(in the rows, 128 means zero)
Each row of numbers stands for one element and depends on some of the facts below. Use the named rows to name the rest.

There are 4 kinds of fact about the elements: ξ, φ, ζ, θ.
A: ξ K; φ BF; ζ 8; θ BC
AA: ξ BB; φ BC; ζ 482; θ BN
AB: ζ 931; θ N
AC: ξ L; φ AQ; ζ 427; θ AH
AD: ζ 482; θ N
AE: φ V; θ BD
AF: ξ K; φ O; ζ 759; θ AM
AG: ζ 759; θ L
AH: φ AE
AI: ξ BP; ζ 687; θ AM
AJ: φ AH; ζ 427; θ BA
AK: ξ BA; ζ 687; θ BN
AL: ζ 963; θ BA
AM: φ AY
AN: φ AJ
AO: ξ L; φ S; ζ 880; θ AM
AP: ξ L; ζ 880; θ BA
AQ: ξ BR; φ AL; ζ 884; θ AX
AR: ξ BR; ζ 882; θ BN
AS: φ K; θ BM
AT: φ BL; ζ 931; θ BN
AU: ξ BB; ζ 884; θ AN
AV: ξ BS; ζ 158; θ BN
AW: ξ BA; ζ 687; θ BA
AX: φ AM
AY: ζ 931; θ BM
AZ: ζ 931; θ BA
B: ξ BP; ζ 87; θ BN
BB: φ BN; ζ 8; θ BA
BC: φ A
BD: φ AN
BE: ζ 882; θ BA
BF: φ BD; θ BN
BG: φ AO; ζ 963; θ BN
BH: φ X; θ AM
BI: ξ BA; φ BH; θ AM
BK: φ W; ζ 759; θ AX
BL: φ E; θ BA
BM: φ BS
BN: φ J
BO: φ BK; ζ 882; θ AN
BP: ξ BM; ζ 884; θ L
BQ: θ AH
BR: ζ 482; θ AM
BS: ζ 158; θ AX
C: θ BN
D: ξ BA; ζ 931; θ AM
E: ξ BM; φ C; θ AM
F: ζ 87; θ AM
G: φ AV; ζ 882; θ AX
H: φ D; ζ 158; θ BM
I: φ P; ζ 427; θ BN
J: φ BE; ζ 884; θ BN
K: φ AD; ζ 882; θ N
L: φ H
M: θ AH
O: ξ L; φ BB; ζ 882; θ BM
P: ζ 87; θ BM
Q: θ BC
R: ξ BA; φ G; θ BA
S: ξ AX; ζ 759; θ BA
T: ξ BS; ζ 880; θ BD
U: ξ AX; φ AX; ζ 158; θ AM
V: φ BG; θ AX
W: φ Z; ζ 931; θ L
X: ξ BS; φ BO; ζ 884; θ N
Y: φ AA; ζ 427; θ BM
Z: ξ BC; φ AS; ζ 8; θ AM

Known rows:
[141 141  86 104 184 109 109 175 120 125 118 135 172 149 121] : S
[139 102  77 119 141 166 161 155  90  90 118 129 157 128  95] : D
[213 152  74 102 140 121  69 179 119 123 128 149 161 142  92] : AK
[159 129  95 112 119 198 127 151 123  99 131 131 188 125  84] : BP
[153 149  97 105 138 165  94 190 129 111 135 132 171 140  96] : B
[188 123  81 110 143 133  85 125 115 117 127 134 188 128  80] : AI
[141 127 100 109 166 118 117 153 104  97 110 136 162 150 112] : AQ
[118 123  94  99 222 134  86 192 111  95 113 133 176 139 115] : X
[150 113  76 109 176 127 121 163 100 113 124 121 174 127 116] : AF
[102 134  92 106 173  70 108 150 121 117 130 133 182 143 103] : AP
[116 120  87 110 172  82 110 122 117 122 132 132 190 141  91] : AO
[146 129  95 105 183 136  70 151 132 118 128 132 177 152  89] : O
[150 125 112 110 171 105 116 141  97  84 103 143 151 151 104] : BB
[138 129 101 105 193 107  94 157 111 102 101 138 142 158 103] : BE
[110 141 109 104 177 117 107 180 112  86 114 137 148 149 110] : C
[159 133  93 105 164 123  85 164 121 110 118 140 156 153  92] : AJ
[105 139 117 111 129  89  86 152 142 107 121 139 161 150  90] : BM
[123 120  93 108 177 102 103 128 115 115 116 134 180 156  97] : F
[144 143  63 103 183 125  68 174 124 138 140 135 169 124  97] : BS
[130 120  76  96 201 156  83 201 110 101 124 132 171 146  94] : P
[116 131 108 112 165 102 114 140 105  99 109 135 149 149  97] : Q
[103 129  90 105 185 111 122 153 103 103 111 142 164 153 100] : AZ
[155 151  86  97 166 133  64 186 129 112 118 143 159 155  92] : I
[113 108  91  97 206 172 109 201  95  75 112 127 160 134 108] : G
[ 85 131 104 110 190  73 136 139 102 100 104 146 154 154 111] : AY

Which element is each row?
Some rows may be elements named above.
[100 140 118 114 134  82  99 147 145 105 120 138 155 149  91]	BM
[192 119  79 108 134 148  71 125 114 119 127 136 186 128  80]	AI
[117 144 105 107 161 107  61 223 149 111 127 142 161 170  88]	BN
[108 124  90 101 216 140  97 193 108  98 110 134 173 140 115]	X
[143  99  78 119 140 165 155 152  87  89 120 128 153 127  97]	D
[199 130  71 107 132 121  85 150 101 114 121 143 162 131  94]	AW
[163 116  79 113 145 131 119 142 103 115 133 123 162 118 106]	U
[144 101  82 118 139 159 158 150  86  89 119 128 157 126  95]	D
[167 149  86  99 171 138  74 185 127 114 124 144 152 156  94]	I
[120 108 105 111 164 164 114 141 110  92 117 125 177 147  90]	E
[ 94 144  92 104 172 111 102 181 110 102 114 144 153 147 106]	AT
[110 138 122 114 128  79 110 151 148 106 123 140 156 153  90]	BM
[ 87 136 133 118 165  30 121 147 125  95 105 140 139 168 120]	AX
[101 134  89 110 173 111 111 170 110 123 125 131 177 131 104]	T
[ 91 121 123 117 167  23 118 130 119  98 113 137 156 149  99]	AM
[ 83 137  79 106 181  89 114 153  95 119 128 136 178 141  93]	AD
[147 134  90 104 164 124  91 160 121 109 117 141 158 150  94]	AJ
[144 142  65 103 178 122  73 177 126 140 137 134 172 124  98]	BS
[182 118  80 110 140 127  88 126 111 121 126 134 190 128  77]	AI

